Each row has a hidden trait or not; one of two labels after the row says which. A new part has a new trait and new labels.
[ -3  -1   4  14  -4 -16  -7   4   8  -6  -3  -3   1  -2   1  -7  -2  -6
   6  -6   2 -15   7  -3   4  -2 -35   6  -5  -5   9   0  28   4  -1  -5
   2   5 -14  -4  23   2   6   2  -2  -5   6  -2   2  12  -2   5  18 -11
  18   1  -1  14   5  -3  -3  -5 -30  10 -10 -10  -2   0  20  -8  12  -3
  16  29  -3   5  12   0  14   5  -2  -8   8  11  -8  -8  -7   4  10   0
 -24  -6  11  -2   0  -4  -6   2  -2 -12   4  -3   0] | qr
[ -8 -17  22  11   2 -14 -13  -3  15  -3  -8  -1   2   7   1 -13   1  -7
   5  -1   3   9   8   2  -5   0 -23  -1  -5  -1   0 -18  22   0   3  -3
 -14  16 -12 -19  27   7  15  -2   6 -12   9   0  -5  12  -3  28  29 -17
  28   9  -4  19   2   5  -2 -21 -52  23  12  -9  -2  -6   2  -9   9  -1
  -3  23 -11   9  -3   7   8  23  10 -13  -2  14 -12  -7  -9   8  13  13
  -8  -6  12 -18 -12 -12  10  -3  -7 -33   5   1  -8] | qr
[ -5  -4  15  18  -4 -13  -9   4   2   4   0  -3  -2 -10   4 -13 -11 -10
  17   1  -6  -2   8   2  13   5 -63  11   4   0  10   3  20  -7   1   1
  -4  -8 -27 -12  29   0  25   5   2  -8   3   2 -10  19  -7   5  31 -20
  24  -3   9   6   2  -3  -2  -6 -29   5   2 -21  -3   6  11  -4  12  -3
  20  43 -18   1   3   5  19  14  -3 -12   9   4  -1  -3 -11   7  17   2
 -23  -6  18   5   2  -4  -3  -2 -12 -21   0  -7   1] | qr
[ -9 -26  26  10   7 -15 -20 -20  23  -5  -9  -1   2  15  -1 -15  -1  -3
  12  -2   6  17   8  -2 -14   3  -7   3  -6  -7  11 -11   2  -4   5 -13
 -34  28   0 -24  22  10  34  -1  12 -15  17   2   4  10   4  43  26 -23
  20  15 -13  16   2  -3  -1 -28 -48  14  21  -2   0 -10 -24  -8  -4  -1
  -7   7  -2  14 -20   5  -6  25  28 -14 -11  16 -19 -13 -20   7  16  21
   1 -10   4 -22 -16  -3  18 -10  -4 -39  18   0  -5] | qr
[ -8  -5  11  21  -6 -13 -10   5   3  -2  -3  -4  -2  -8   2 -13 -11 -12
  13   1   0 -12  13  -1   9   1 -63  11   2   3  13   4  27  -6   4  -8
 -12  -6 -24 -12  37   3  21   3   3 -10  -1  -4  -8  20  -3   2  32 -19
  24  -1   6   7   2  -8  -6  -9 -24   6 -12 -19  -4   6  20 -11  15  -6
  23  48 -17  -4   5   1  27  11   0  -9   9  13 -11  -3 -13   8  19   0
 -26  -2  27  -3  -5  -4  -5  -3  -9 -18   3  -6  -1] | mp
[ -8 -20  20  11   3 -14 -15  -8  17  -6 -10   0   4  10   1 -12   2  -4
   6  -4   6   8   8   0 -10   0 -11  -2  -7  -4   5 -16  21   2   3  -9
 -19  24  -7 -19  23   7  18  -2   8 -11  12  -1  -1  11   0  34  25 -18
  23  10  -9  19   4   4  -3 -21 -48  18  12  -4  -2 -10  -2  -9   2   0
  -2  15  -5  12  -6   4   4  20  15 -11  -5  16 -16 -10 -10   6  12  14
  -8  -5   6 -20 -13  -9  12  -4  -5 -31   9   0  -6] | qr
[ -5   2   0  18  -6 -14 -12   0   8  -7  -2  -4  -4  -6   0  -6  -9  -8
  12  -3   4 -22  13  -6   5   0 -51  17  -2  -3  21  19  19  -4   2 -14
 -12  -2 -15  -4  26   3  19   5   0  -8   3  -3   5  19   3   2  16 -14
   9   1  -2   8   3 -16  -5  -5 -10  -1 -20 -11  -2   6  13  -9   5  -5
  25  28  -1   0   6  -5  18  -2   3  -6   5  11 -16  -8 -17   4  16  -3
 -27  -4  19   4   0   3  -9  -5  -4  -9  10  -6   4] | mp
[ -6  -2   0  22  -4 -16 -18 -11  13  -8  -1   0  -4  -3  -1  -7 -14  -7
  20  -5   7 -17  16  -8   3   4 -51  23   0  -4  31  34   7 -10   3 -23
 -28   0 -11  -9  25   4  40   6   5 -11  10  -1   8  21   7  11  15 -23
  -2   1  -8   2   2 -25  -6  -7  -6 -12 -12 -10  -2   5  -5  -9  -8  -6
  27  22   3  -1  -8  -7  13   0  16  -3   3  10 -20 -12 -25   3  22  -2
 -23  -8  15   5   1  11  -6 -12  -3 -11  21  -9   8] | mp
[ -5  -4  -4   9  -3  -1  -8   2   3  -7  -4  10   3   2  -1   1  -6  -9
   1  -7  10  -5  10  -3  -4   0  -8   2  -3   9   9   7  14  -4   4  -9
  -9   3  -5  -2  10   3  21  -2   5  -2   3  -2  -1   4  -2   5   5 -11
  -5  -3  -4  -4   1  -6  -7  -3   5 -10  -4   1  -4  -2   6  -7  -7  -1
  10   9   3  -4  -3  -4  16  -2   6   5   0   5 -13  -3   1   0   7  -8
  -7   5   4  -1  -4  -4   1  -1  -5  -6   5  -1   0] | mp
[ -5  -8  12  20   4 -27 -24 -30  28  -7   0  -8  -5   7  -1 -11  -5   5
  27  -4   2  -2  10  -9  -3   6 -40  28  -2 -22  42  32 -12  -7  -2 -24
 -36  20   1 -16  15   6  40   9   5 -14  23   6  25  22  13  32  14 -24
   3  11 -15  14   3 -27   3 -18 -32  -4   2  -7   4  -1 -32  -5  -8  -5
  14   6  12  14 -16  -4 -18   8  31 -15  -3  10 -20 -24 -42   5  23  15
 -14 -26   0   0  -1  21   1 -15   2 -20  31 -10  10] | mp
[ -1  -5   2   5   0  -4  -4  -1   4  -1  -2   7   3   2   1   0  -3  -4
   3  -5   5   6   3  -1  -3   2  -4   1   0   3   4   0   6  -3   1  -1
  -3   6  -7  -4   0   1  19  -1   5   0   7   2  -3   3  -4  11   4 -10
  -1  -3  -3  -3   1   1  -3  -4  -4  -6  12   1  -1  -3  -5  -2  -8   1
   2   3   0   1  -5   0   6   6   5   3  -1   0  -3  -2   2   0   3  -1
  -1   0  -4  -1  -2  -3   6  -1  -5  -7   3  -2   0] | qr
